Below is a small trained network, with its code and all its weights. Each question gives an input and a class and asks what happens when units are switched off, that is, made to give their printed mean instead of their output.

import numpy as np


def w(rows, s, z=0):
    codes = np.array(rows[::2]) - 128.0
    scale = np.full(codes.shape[1], s)
    scale[-1] = z or s
    return codes * scale


def f(y):
    return y / 2 * (1 + np.tanh(0.7978845608 * (y + 0.044715 * y**3)))


def log_softmax(a):
    a = a - a.max(-1, keepdims=True)
    return a - np.log(np.exp(a).sum(-1, keepdims=True))


def net(x, mask):
    res = np.array(x, float).reshape(1, 4) / 4 @ E
    y = f(res @ A[0][:, :-1].T + A[0][:, -1])
    res = res + np.where(mask, y, B[0][:, -1]) @ B[0][:, :-1]
    return log_softmax(res[-1] @ U[:, :-1].T + U[:, -1])


A, B = {}, {}
E = w([
[141,75,105,181,113,165,115,45],'x0',
[224,104,101,92,2,182,171,163],'x1',
[67,176,65,126,163,150,220,166],'x2',
[119,162,153,183,164,206,75,125],'x3',
],0.017)
A[0] = w([
[146,122,172,179,213,91,50,112,192],'neuron 1',
[122,72,148,101,202,106,159,56,3],'neuron 2',
[111,157,128,134,135,200,126,146,162],'neuron 3',
[140,144,131,136,140,246,123,145,161],'neuron 4',
[64,148,160,141,165,179,110,157,174],'neuron 5',
[91,109,97,80,121,164,132,135,212],'neuron 6',
[108,173,205,71,142,65,110,147,103],'neuron 7',
[141,122,109,35,103,138,184,181,74],'neuron 8',
[75,106,114,88,185,39,172,116,159],'neuron 9',
[172,48,66,137,59,152,133,116,173],'neuron 10',
],0.013,0.0041)
B[0] = w([
[166,95,141,94,208,140,142,19,247],'neuron 1',
[64,114,160,129,121,205,124,90,172],'neuron 2',
[91,172,175,173,103,97,93,121,186],'neuron 3',
[134,165,98,153,157,89,81,47,210],'neuron 4',
[60,102,125,107,152,102,69,123,213],'neuron 5',
[136,154,177,158,93,75,138,108,165],'neuron 6',
[116,52,107,90,147,90,137,214,205],'neuron 7',
[157,141,66,187,158,92,51,104,232],'neuron 8',
[100,203,137,251,74,110,185,129,227],'neuron 9',
[133,105,171,84,74,143,119,42,253],'neuron 10',
],0.011,0.02)
U = w([
[55,135,160,119,107,117,193,130,73],'0',
[94,140,104,143,90,97,132,254,113],'1',
[70,134,117,149,254,122,59,94,159],'2',
[189,78,113,46,174,61,103,209,124],'3',
[215,75,145,80,80,177,90,78,208],'4',
[139,149,106,99,169,189,147,180,3],'5',
[152,140,82,110,174,171,148,142,2],'6',
[174,190,100,172,103,94,139,115,131],'7',
],0.012,0.0042)

Each question gives the input, the list of numbers given to net, and the class t.
The units are the neurons (one row each of A and B). Each row of codes is followed by its name. A weight is (code - 128) times the scale printed after its matrix; where a second scale follows, it is the last column's (A, B and U).
mask holds one flag per neuron, in row order. A switched-off neuron (its flag False) gives its mean, the last column of its row in B, instead of its output. The means were averaged over made-up inputs and are rounded, as every weight is.
A unit's drop is (log p(t) with every unit on - log p(t) with that unit switched off) / (log p(t) with every unit on - log p(t) with every unit switched off).
The circuit of an input: a set's keep is (log p(t) with only the set's units on - log p(t) with every unit switched off) / (log p(t) with every unit on - log p(t) with every unit switched off). Starting from all 10 units, units are removed one at a time, each time the one whose removal leaves the highest keep (on an exact tie, the one counted first), for as long as the keep stays at least 0.8.
circuit, biggest first: the units of the circuit, biggest drop first
most important unit: the unit with the biggest drop
k most important neurons: the k neurons with the biggest drops, biggest first
drop when u is switched off: that unit's drop, to one decimal
input [7,-8,7,-5], class 0: 2 most important neurons -> [neuron 9; neuron 8]
input [-2,-3,7,-4], class 7: circuit, biggest first -> [neuron 9]
input [-4,-6,3,-6], class 1: 4 most important neurons -> [neuron 7; neuron 10; neuron 9; neuron 1]
input [6,-7,6,-4], class 0: circuit, biggest first -> [neuron 9; neuron 8]
input [-6,-4,-1,-4], class 1: circuit, biggest first -> [neuron 9; neuron 7]
input [1,-6,5,-3], class 0: 2 most important neurons -> [neuron 9; neuron 8]
input [-1,1,2,0], class 7: 3 most important neurons -> [neuron 1; neuron 7; neuron 5]
input [-2,3,7,1], class 7: 3 most important neurons -> [neuron 1; neuron 6; neuron 5]
input [-1,-4,-1,-8], class 0: circuit, biggest first -> [neuron 2; neuron 9]
input [-8,3,2,-5], class 1: 2 most important neurons -> [neuron 7; neuron 1]
input [-6,0,-4,-4], class 3: 2 most important neurons -> [neuron 7; neuron 3]
input [7,-2,1,-4], class 4: 2 most important neurons -> [neuron 3; neuron 5]
input [-5,-2,-4,-6], class 1: 2 most important neurons -> [neuron 9; neuron 7]
input [-4,-2,6,1], class 1: most important neuron -> [neuron 1]
input [4,4,8,2], class 7: 3 most important neurons -> [neuron 1; neuron 5; neuron 6]
input [5,1,2,-1], class 4: drop when neuron 9 is switched off -> 0.1
input [-5,0,-7,-7], class 3: drop when neuron 7 is switched off -> 0.3
input [-3,0,7,-4], class 7: drop when neuron 8 is switched off -> 0.2
input [-8,-5,8,2], class 1: drop when neuron 9 is switched off -> 0.2
input [-8,-2,-4,4], class 3: most important unit -> neuron 7
